What each symbol does to the nodes:
e: ride->ruto, venu->kigu, mure->dega, liza->tese, gezi->zemu, tedi->luzo, vota->mazu, give->vuti, kupi->zanu, luzo->tedi, tave->gese, dezo->susa, lari->tofe, sogi->rolo, pufi->sege, goge->gale, vuti->give, vunu->senu, suno->nupa, biza->noze, rozu->ravi, mazu->vota, doge->tupu, zanu->kupi, gubu->geto, kimu->numa, dapi->nibu, bita->luka, lafe->poni, mabe->gida, mono->tera, sifu->duve, bati->zesi, moza->zovo, mako->leda, gida->mabe, pera->dese, ravi->rozu, numa->kimu, dulu->lebe, siru->lelu, fiti->tebe, gomi->sako, navu->ribu, susa->dezo, dara->koso, lebe->dulu, fuma->vabu, zemu->gezi, nupa->suno, nuto->sude, zufi->foru, dami->neva, geto->gubu, roni->goti, nulo->mize, sege->pufi, tofe->lari, gale->goge, luka->bita, suru->pofa, rolo->sogi, ruto->ride, kigu->venu, lelu->siru, mafe->vivi, pofa->suru, bibi->zamu, tepu->vibo, zazo->metu, foru->zufi, koso->dara, tebe->fiti, soza->gade, poni->lafe, vabu->fuma, tese->liza, mame->deza, sude->nuto, gade->soza, dega->mure, zesi->bati, vibo->tepu, pipu->gisa, goti->roni, dida->pena, duve->sifu, mize->nulo, moki->repa, leda->mako, dese->pera, vivi->mafe, gese->tave, tera->mono, gife->nali, neva->dami, pena->dida, gisa->pipu, deza->mame, zovo->moza, zamu->bibi, metu->zazo, repa->moki, pule->kage, sako->gomi, ribu->navu, senu->vunu, nali->gife, tupu->doge, kage->pule, kefo->sape, noze->biza, nibu->dapi, sape->kefo
a: ride->gomi, venu->vibo, mure->dese, liza->leda, gezi->lelu, tedi->repa, saso->pipu, vota->kefo, give->tera, kupi->soza, luzo->moki, tave->senu, lari->pule, pufi->fuma, goge->zesi, vuti->mono, vumu->rolo, vunu->gese, suno->noze, biza->nupa, rozu->luka, mazu->sape, doge->tebe, zanu->gade, gubu->dami, kimu->mize, dapi->vivi, bita->ravi, lafe->bibi, mabe->metu, fale->susa, mono->vuti, sifu->navu, bati->gale, moza->dida, mako->tese, gida->zazo, pera->dega, ravi->bita, numa->nulo, dulu->goti, siru->zemu, fiti->tupu, gomi->ride, navu->sifu, susa->fale, dara->deza, lebe->roni, fuma->pufi, zemu->siru, popi->suru, nupa->biza, nuto->foru, zufi->sude, dami->gubu, geto->neva, roni->lebe, nulo->numa, sege->vabu, tofe->kage, gale->bati, luka->rozu, suru->popi, rolo->vumu, ruto->sako, kigu->tepu, lelu->gezi, mafe->nibu, bibi->lafe, tepu->kigu, zazo->gida, foru->nuto, koso->mame, tebe->doge, soza->kupi, poni->zamu, vabu->sege, tese->mako, mame->koso, sude->zufi, gade->zanu, dega->pera, zesi->goge, vibo->venu, pipu->saso, goti->dulu, dida->moza, duve->ribu, mize->kimu, moki->luzo, leda->liza, zilu->gife, dese->mure, vivi->dapi, gese->vunu, tera->give, gife->zilu, neva->geto, pena->zovo, deza->dara, zovo->pena, zamu->poni, metu->mabe, repa->tedi, pule->lari, sako->ruto, ribu->duve, senu->tave, tupu->fiti, kage->tofe, kefo->vota, noze->suno, nibu->mafe, sape->mazu
x: ride->kimu, venu->metu, mure->zemu, liza->sude, gezi->dega, tedi->vota, saso->vivi, vota->tedi, kupi->sifu, luzo->mazu, tave->noze, lari->zilu, sogi->tera, pufi->dida, goge->pofa, vuti->vumu, vumu->vuti, vunu->nupa, suno->senu, biza->gese, rozu->gubu, mazu->luzo, doge->lebe, zanu->duve, gubu->rozu, kimu->ride, dapi->pipu, bita->neva, lafe->koso, mabe->vibo, mono->rolo, sifu->kupi, bati->popi, moza->fuma, mako->foru, gida->tepu, pera->lelu, ravi->geto, numa->ruto, dulu->tupu, siru->dese, fiti->goti, gomi->mize, navu->soza, susa->tori, dara->poni, lebe->doge, fuma->moza, zemu->mure, popi->bati, nupa->vunu, nuto->tese, zufi->leda, dami->luka, geto->ravi, roni->tebe, nulo->sako, sege->pena, gale->suru, luka->dami, suru->gale, rolo->mono, ruto->numa, kigu->zazo, lelu->pera, pofa->goge, bibi->mame, tepu->gida, zazo->kigu, foru->mako, koso->lafe, tebe->roni, soza->navu, poni->dara, vabu->zovo, tori->susa, tese->nuto, mame->bibi, sude->liza, gade->ribu, dega->gezi, vibo->mabe, pipu->dapi, goti->fiti, dida->pufi, duve->zanu, mize->gomi, moki->sape, leda->zufi, zilu->lari, dese->siru, vivi->saso, gese->biza, tera->sogi, gife->pule, neva->bita, pena->sege, gisa->nibu, deza->zamu, zovo->vabu, zamu->deza, metu->venu, repa->kefo, pule->gife, sako->nulo, ribu->gade, senu->suno, nali->kage, tupu->dulu, kage->nali, kefo->repa, noze->tave, nibu->gisa, sape->moki
r: ride->dara, venu->zanu, mure->leda, liza->dese, gezi->foru, tedi->suno, vota->senu, give->neva, kupi->kigu, luzo->nupa, tave->kefo, dezo->nibu, lari->zovo, sogi->ravi, pufi->nali, goge->doge, vuti->dami, vumu->luka, vunu->mazu, suno->tedi, biza->moki, rozu->rolo, mazu->vunu, doge->goge, zanu->venu, gubu->mono, kimu->poni, dapi->susa, lafe->numa, mabe->ribu, fale->vivi, mono->gubu, sifu->zazo, bati->fiti, moza->tofe, mako->dega, gida->navu, pera->tese, ravi->sogi, numa->lafe, dulu->suru, siru->sude, fiti->bati, gomi->deza, navu->gida, susa->dapi, dara->ride, lebe->pofa, zemu->zufi, popi->goti, nupa->luzo, nuto->lelu, zufi->zemu, dami->vuti, geto->tera, nulo->bibi, sege->gife, tofe->moza, gale->tupu, luka->vumu, suru->dulu, rolo->rozu, ruto->koso, kigu->kupi, lelu->nuto, pofa->lebe, bibi->nulo, tepu->soza, zazo->sifu, foru->gezi, koso->ruto, tebe->zesi, soza->tepu, poni->kimu, vabu->zilu, tori->pipu, tese->pera, mame->sako, sude->siru, gade->vibo, dega->mako, zesi->tebe, vibo->gade, pipu->tori, goti->popi, dida->kage, duve->metu, mize->zamu, moki->biza, leda->mure, zilu->vabu, dese->liza, vivi->fale, gese->sape, tera->geto, gife->sege, neva->give, pena->pule, deza->gomi, zovo->lari, zamu->mize, metu->duve, repa->noze, pule->pena, sako->mame, ribu->mabe, senu->vota, nali->pufi, tupu->gale, kage->dida, kefo->tave, noze->repa, nibu->dezo, sape->gese
l: ride->suru, venu->moki, mure->luka, liza->rolo, gezi->neva, tedi->tepu, saso->vabu, vota->gida, give->foru, kupi->noze, luzo->vibo, tave->sifu, dezo->kage, lari->fale, sogi->tese, pufi->gisa, goge->numa, vuti->zufi, vumu->leda, vunu->ribu, suno->soza, biza->zanu, rozu->dese, mazu->mabe, doge->lafe, zanu->biza, gubu->siru, kimu->gale, dapi->pena, bita->dega, lafe->doge, mabe->mazu, fale->lari, mono->sude, sifu->tave, bati->mize, moza->mafe, gida->vota, pera->ravi, ravi->pera, numa->goge, dulu->dara, siru->gubu, fiti->zamu, gomi->popi, navu->senu, susa->pule, dara->dulu, lebe->koso, zemu->dami, popi->gomi, nupa->gade, nuto->tera, zufi->vuti, dami->zemu, geto->lelu, roni->mame, nulo->zesi, sege->pipu, gale->kimu, luka->mure, suru->ride, rolo->liza, ruto->pofa, kigu->repa, lelu->geto, mafe->moza, pofa->ruto, bibi->tebe, tepu->tedi, zazo->kefo, foru->give, koso->lebe, tebe->bibi, soza->suno, poni->tupu, vabu->saso, tori->gife, tese->sogi, mame->roni, sude->mono, gade->nupa, dega->bita, zesi->nulo, vibo->luzo, pipu->sege, goti->deza, dida->nibu, duve->gese, mize->bati, moki->venu, leda->vumu, dese->rozu, vivi->zovo, gese->duve, tera->nuto, gife->tori, neva->gezi, pena->dapi, gisa->pufi, deza->goti, zovo->vivi, zamu->fiti, metu->sape, repa->kigu, pule->susa, ribu->vunu, senu->navu, tupu->poni, kage->dezo, kefo->zazo, noze->kupi, nibu->dida, sape->metu
y: ride->gife, venu->vumu, mure->biza, liza->luzo, gezi->tave, tedi->tese, saso->goti, vota->nuto, give->zazo, kupi->bita, luzo->liza, tave->gezi, dezo->goge, lari->mize, sogi->tepu, pufi->koso, goge->dezo, vuti->metu, vumu->venu, vunu->siru, suno->pera, biza->mure, rozu->gade, mazu->sude, doge->nibu, zanu->luka, gubu->ribu, kimu->pule, dapi->tupu, bita->kupi, lafe->dida, mabe->mono, fale->bati, mono->mabe, sifu->neva, bati->fale, moza->bibi, mako->repa, gida->tera, pera->suno, ravi->soza, numa->kage, dulu->pipu, siru->vunu, fiti->vivi, gomi->zilu, navu->geto, susa->gale, dara->sege, lebe->gisa, fuma->mame, zemu->gese, nupa->dese, nuto->vota, zufi->sape, dami->duve, geto->navu, nulo->tofe, sege->dara, tofe->nulo, gale->susa, luka->zanu, suru->tori, rolo->vibo, ruto->nali, lelu->senu, mafe->tebe, bibi->moza, tepu->sogi, zazo->give, foru->kefo, koso->pufi, tebe->mafe, soza->ravi, poni->pena, vabu->deza, tori->suru, tese->tedi, mame->fuma, sude->mazu, gade->rozu, dega->noze, vibo->rolo, pipu->dulu, goti->saso, dida->lafe, duve->dami, mize->lari, moki->leda, leda->moki, zilu->gomi, dese->nupa, vivi->fiti, gese->zemu, tera->gida, gife->ride, neva->sifu, pena->poni, gisa->lebe, deza->vabu, zovo->zamu, zamu->zovo, metu->vuti, repa->mako, pule->kimu, ribu->gubu, senu->lelu, nali->ruto, tupu->dapi, kage->numa, kefo->foru, noze->dega, nibu->doge, sape->zufi
q: ride->luzo, venu->popi, mure->vabu, liza->gife, gezi->moza, tedi->ruto, saso->luka, vota->numa, kupi->roni, luzo->ride, tave->bibi, dezo->tera, lari->zufi, pufi->pera, goge->gida, vuti->fale, vunu->poni, suno->koso, biza->deza, rozu->pipu, mazu->kimu, doge->navu, zanu->goti, gubu->dapi, kimu->mazu, dapi->gubu, lafe->senu, mabe->gale, fale->vuti, mono->susa, sifu->tebe, bati->metu, moza->gezi, gida->goge, pera->pufi, ravi->gisa, numa->vota, dulu->gade, siru->pena, fiti->duve, gomi->moki, navu->doge, susa->mono, dara->nupa, lebe->soza, fuma->dega, zemu->zovo, popi->venu, nupa->dara, nuto->kage, zufi->lari, dami->vivi, geto->nibu, roni->kupi, nulo->kefo, sege->dese, tofe->foru, gale->mabe, luka->saso, suru->vibo, rolo->tori, ruto->tedi, lelu->dida, mafe->neva, pofa->tepu, bibi->tave, tepu->pofa, zazo->zesi, foru->tofe, koso->suno, tebe->sifu, soza->lebe, poni->vunu, vabu->mure, tori->rolo, tese->nali, mame->noze, sude->pule, gade->dulu, dega->fuma, zesi->zazo, vibo->suru, pipu->rozu, goti->zanu, dida->lelu, duve->fiti, mize->sape, moki->gomi, leda->zilu, zilu->leda, dese->sege, vivi->dami, gese->zamu, tera->dezo, gife->liza, neva->mafe, pena->siru, gisa->ravi, deza->biza, zovo->zemu, zamu->gese, metu->bati, repa->sako, pule->sude, sako->repa, ribu->tupu, senu->lafe, nali->tese, tupu->ribu, kage->nuto, kefo->nulo, noze->mame, nibu->geto, sape->mize

In the rows, 165 means zero.

The rows follow the links: the fewer symbols apart two nodes are, the more alike their rows tend to be.

Each row is also shifted at random along 4 hidden directions that mean nothing.

The rows of 90 nodes, shuffled:
Each row is one node's numbers.
1: [83,160,162,149,160,182,207,137,187,174,161,141,150,156,136,173,168,215,202,154,158,142,186,168,154,154,163]
2: [178,156,159,185,196,152,126,193,151,140,171,163,209,140,164,152,169,183,141,173,172,158,168,155,177,175,170]
3: [142,129,178,231,205,179,143,172,190,183,149,202,174,128,126,159,176,156,152,160,219,126,192,158,168,189,183]
4: [171,177,147,125,162,133,154,160,144,153,162,131,183,179,192,134,133,157,165,152,165,216,143,172,172,141,152]
5: [157,136,174,142,187,139,152,137,145,151,174,145,162,151,179,153,150,179,164,158,140,202,164,171,167,135,161]
6: [157,113,172,159,180,168,185,126,180,199,187,156,161,140,155,152,166,170,157,146,137,157,155,176,174,150,160]
7: [213,139,161,151,140,202,209,146,137,132,171,116,146,164,185,201,193,227,170,155,170,177,175,169,161,174,151]
8: [149,115,220,194,196,154,176,160,191,173,188,173,184,138,166,156,220,206,166,135,109,122,211,159,178,205,177]
9: [235,145,199,205,206,155,155,184,175,192,158,177,189,179,175,167,186,138,196,117,182,171,183,211,164,162,163]
10: [161,136,160,168,139,165,184,157,162,174,176,179,170,187,189,150,193,156,182,131,186,133,148,161,177,216,163]
11: [144,144,186,218,181,131,160,175,189,199,156,173,203,158,146,177,167,138,190,169,160,170,165,173,163,145,167]
12: [265,163,190,180,181,184,155,165,168,175,164,171,150,152,135,170,143,191,183,194,164,185,174,158,152,148,145]
13: [153,215,169,192,163,148,157,184,175,174,158,214,195,168,148,138,182,139,118,139,144,153,164,176,171,192,196]
14: [166,160,184,154,203,187,173,143,196,209,154,138,172,131,151,146,125,175,194,126,175,148,175,168,171,138,175]
15: [161,188,152,146,151,167,169,167,127,130,159,109,165,189,169,205,174,223,212,143,193,169,193,171,167,153,161]
16: [141,191,129,135,141,173,175,173,127,135,170,134,159,202,195,183,194,172,156,136,173,197,163,189,169,154,149]
17: [135,197,150,126,148,185,166,168,150,133,175,164,146,171,182,133,119,147,132,175,141,156,148,142,165,172,166]
18: [146,155,164,186,131,142,170,218,161,147,139,115,210,103,189,267,127,223,186,192,146,141,189,155,156,139,143]
19: [273,179,164,153,164,164,157,160,173,201,154,141,151,171,139,172,157,149,172,190,154,172,137,179,156,144,166]
20: [131,170,167,171,156,130,167,169,155,159,182,147,186,143,180,167,160,169,178,111,156,141,161,176,179,183,186]
21: [173,154,146,162,207,200,153,166,164,164,159,136,143,181,161,153,166,172,173,166,213,217,167,173,152,142,148]
22: [143,161,149,154,202,133,156,142,156,177,153,153,166,203,148,188,219,166,145,174,138,217,152,227,175,142,158]
23: [155,137,170,120,135,169,198,149,136,141,176,120,153,158,198,168,139,206,184,164,131,168,154,164,172,145,148]
24: [129,194,128,148,170,175,133,182,156,151,131,165,158,170,156,132,138,151,154,189,198,187,151,142,157,163,169]
25: [146,207,144,146,168,174,147,166,153,130,172,188,111,229,144,110,179,133,111,175,172,192,154,161,164,184,185]
26: [152,175,180,153,140,178,174,169,154,153,182,161,181,174,201,143,111,142,208,149,179,150,184,149,157,175,162]
27: [178,154,183,171,200,167,172,152,194,220,173,146,162,158,124,156,176,163,192,143,149,188,150,168,163,140,151]
28: [203,131,171,177,211,194,176,106,196,206,159,177,135,197,128,158,200,149,181,150,182,192,189,178,169,155,169]
29: [142,183,172,172,155,146,165,195,153,135,193,160,181,150,195,189,178,189,131,198,119,170,175,152,158,173,153]
30: [145,189,194,155,172,167,185,158,169,190,195,151,152,173,158,168,164,141,200,154,115,169,145,178,149,141,166]
31: [218,144,131,137,125,184,195,135,142,124,165,136,131,176,194,192,169,199,157,197,154,160,157,164,157,183,158]
32: [106,170,157,173,214,161,161,175,161,185,131,119,161,157,142,217,178,191,185,143,191,186,183,192,174,130,163]
33: [242,194,137,137,139,144,178,145,159,157,173,144,142,154,152,163,157,181,145,135,155,131,163,191,174,175,179]
34: [168,191,148,124,171,165,136,171,155,158,152,131,164,124,166,164,85,153,175,184,195,160,154,149,162,143,147]
35: [203,160,188,174,174,143,151,187,148,163,156,155,191,183,178,128,143,112,199,154,197,189,165,159,173,149,147]
36: [153,198,171,140,185,159,162,188,133,134,172,141,157,150,141,184,135,195,177,170,157,132,190,154,162,147,173]
37: [221,142,142,144,170,147,190,126,154,176,152,129,158,175,169,161,193,168,167,107,209,183,131,195,165,164,157]
38: [126,140,233,202,169,174,184,156,189,194,186,185,174,160,155,152,169,163,210,146,140,123,189,148,169,175,176]
39: [218,179,132,147,160,125,148,167,164,171,158,128,192,139,164,168,151,175,135,151,144,159,133,200,182,132,154]
40: [163,195,166,193,170,154,147,188,167,184,163,188,179,159,150,148,143,114,149,152,195,143,133,160,164,167,157]
41: [113,160,163,164,181,195,182,149,151,146,159,176,134,188,162,180,189,194,217,174,168,186,202,161,156,166,150]
42: [192,140,161,133,169,167,177,164,154,165,160,116,165,167,184,164,119,188,207,151,175,162,171,162,164,147,132]
43: [211,192,202,201,154,169,188,180,196,198,174,193,161,153,131,188,179,188,171,181,158,130,184,164,172,182,177]
44: [136,168,179,214,194,159,122,183,189,192,160,217,164,152,145,108,160,118,105,154,140,167,168,169,174,196,188]
45: [153,156,182,199,171,142,147,192,177,174,155,181,195,176,188,166,155,120,185,201,152,199,154,146,165,158,147]
46: [164,191,129,152,138,160,189,202,132,114,149,168,181,152,173,202,182,194,149,164,199,128,176,169,165,197,177]
47: [282,146,199,174,138,160,195,178,152,151,174,158,179,203,188,206,167,164,215,169,155,170,185,157,177,182,161]
48: [226,172,200,145,173,209,163,152,165,152,185,178,134,154,141,155,144,186,193,196,139,156,179,136,162,152,164]
49: [197,187,177,156,146,194,168,172,178,143,153,166,128,195,151,194,180,194,168,210,161,177,187,165,149,153,147]
50: [184,179,140,123,114,146,197,162,138,173,150,84,176,177,193,223,192,188,190,104,169,151,131,190,182,167,186]
51: [187,171,148,192,117,172,169,147,173,181,157,200,154,172,161,193,150,130,160,181,188,131,161,161,162,201,180]
52: [134,181,190,135,217,150,156,181,140,119,200,148,161,203,169,118,183,172,157,142,132,180,185,171,160,145,161]
53: [162,113,178,173,191,161,189,141,178,178,185,144,167,133,158,182,191,241,175,123,117,136,185,163,185,152,176]
54: [153,197,136,186,169,166,112,192,156,147,139,215,169,190,160,138,150,80,147,189,204,202,157,145,151,188,162]
55: [67,168,141,127,128,148,202,127,168,193,203,115,156,156,171,198,184,186,142,147,149,162,129,194,176,164,165]
56: [235,167,127,133,146,127,165,154,167,193,160,124,169,157,164,198,149,143,109,186,130,171,112,182,177,154,159]
57: [201,179,177,181,147,118,174,164,153,127,182,166,205,200,207,170,186,138,183,158,130,204,170,150,153,183,137]
58: [149,122,177,188,207,153,151,162,158,188,170,172,210,139,165,139,166,174,160,129,175,154,167,149,190,188,184]
59: [184,169,184,173,189,176,140,187,160,126,180,218,169,183,170,104,184,172,134,157,149,155,189,152,176,202,178]
60: [239,191,127,166,185,151,156,183,178,202,153,144,149,145,130,195,150,177,169,167,153,135,168,184,157,136,175]
61: [188,218,146,158,179,182,176,157,171,176,167,157,143,188,132,173,190,162,161,166,187,142,162,195,173,165,191]
62: [194,162,156,189,138,177,171,168,157,125,172,166,164,170,183,201,180,174,150,196,171,159,177,149,146,201,173]
63: [199,184,119,144,139,173,160,164,148,151,139,151,139,168,156,182,124,124,147,208,194,213,138,160,141,132,144]
64: [172,229,157,141,164,152,176,188,161,180,175,139,173,148,133,185,159,186,162,148,145,147,140,177,174,153,172]
65: [180,159,129,164,162,184,158,149,164,186,145,158,135,136,130,183,155,169,172,160,223,135,161,160,162,153,168]
66: [153,171,142,164,148,158,163,158,182,171,138,150,168,137,137,240,173,194,175,205,183,160,143,197,138,137,150]
67: [170,184,198,185,154,173,178,201,179,150,178,209,173,170,166,174,146,169,183,197,155,159,183,154,146,158,162]
68: [116,121,205,170,200,161,149,156,166,150,163,162,160,149,155,145,142,202,202,175,160,212,195,148,159,125,132]
69: [139,145,147,140,142,210,197,111,156,181,160,139,134,133,159,148,124,191,207,118,214,115,149,131,168,175,164]
70: [189,212,176,171,165,181,175,153,173,174,168,165,155,157,112,210,174,182,165,182,110,149,163,169,167,156,181]
71: [125,166,173,152,176,148,164,190,133,135,189,162,212,188,201,137,152,138,167,149,158,175,160,146,163,187,154]
72: [195,233,181,153,191,182,155,172,145,150,182,180,145,225,143,122,169,119,188,150,155,214,157,161,158,147,153]
73: [175,164,128,148,179,164,137,191,145,125,145,124,170,168,168,198,175,222,120,167,180,163,173,182,161,148,159]
74: [170,163,187,155,157,161,192,172,146,155,160,126,170,162,168,219,165,222,227,168,143,182,197,157,150,124,140]
75: [147,171,188,215,212,171,117,186,199,187,140,215,190,141,132,180,166,176,165,192,154,146,178,149,167,168,179]
76: [123,195,163,161,170,158,150,180,155,116,182,147,158,167,176,191,160,192,130,205,107,170,150,170,159,145,160]
77: [252,183,180,133,162,175,210,145,163,190,180,145,149,190,151,172,171,172,220,117,174,154,161,187,180,177,177]
78: [194,135,173,166,155,133,155,167,181,158,173,185,202,191,199,121,175,118,159,176,143,230,155,148,177,165,142]
79: [157,220,166,173,138,162,164,192,164,192,177,156,190,133,173,181,129,152,180,186,175,116,142,167,178,177,189]
80: [162,156,185,173,156,154,185,179,174,178,171,139,199,158,188,190,142,181,206,122,166,100,168,167,168,182,184]
81: [176,136,169,151,196,151,167,148,164,167,165,139,165,140,161,111,166,170,178,126,164,177,141,184,190,155,159]
82: [150,157,158,154,175,152,144,171,156,145,164,155,162,144,173,143,139,160,128,211,152,184,153,150,156,133,154]
83: [165,100,161,150,179,167,174,132,175,147,156,162,140,173,180,131,152,169,187,172,199,198,183,141,150,156,142]
84: [125,196,118,138,181,175,160,151,166,164,164,187,122,172,154,136,200,167,101,141,156,151,153,183,169,174,205]
85: [177,173,106,145,199,162,148,146,178,184,142,161,149,150,129,130,198,169,129,161,187,167,162,197,176,177,187]
86: [137,225,160,155,135,155,146,210,142,132,182,168,191,184,193,156,132,144,185,179,181,156,162,150,146,157,169]
87: [131,107,156,144,170,199,171,123,160,161,168,179,153,174,180,109,146,155,143,177,182,189,157,152,159,169,145]
88: [188,201,124,125,124,188,173,174,153,136,152,131,139,180,171,191,121,151,172,185,177,155,144,164,156,166,149]
89: [196,167,166,179,161,165,210,162,176,192,170,180,167,202,153,173,210,159,199,139,189,140,173,173,177,195,183]
90: [213,177,155,144,210,178,121,171,157,152,159,179,162,169,144,126,164,156,116,163,150,212,162,149,159,135,171]

Some nodes, each with its row:
mame 50
dezo 35
moza 81
nali 21
gida 47
nulo 52
pufi 32
mabe 67
bati 59
dega 22
tera 45
sifu 8
kefo 23
navu 38
zesi 71
zemu 56
gade 51
pena 60
mono 18
tave 53
give 78
mafe 58
pera 28
popi 46
siru 19
foru 5
mako 87
metu 29
luzo 49

Row, symbols taken left to right, then the row they reach:
54 x a: 2
55 r e: 31
57 x a l: 41
25 e q: 7
26 e: 86
12 x x q: 34
27 r l r: 11
17 e e a: 36
62 e l q: 16
76 y e e: 82
1 r x: 74
40 y y y: 79
15 r e x: 64
88 r y: 65
43 q e y: 9
48 r e: 30
3 x a l: 39
70 y x: 66
80 l x: 69

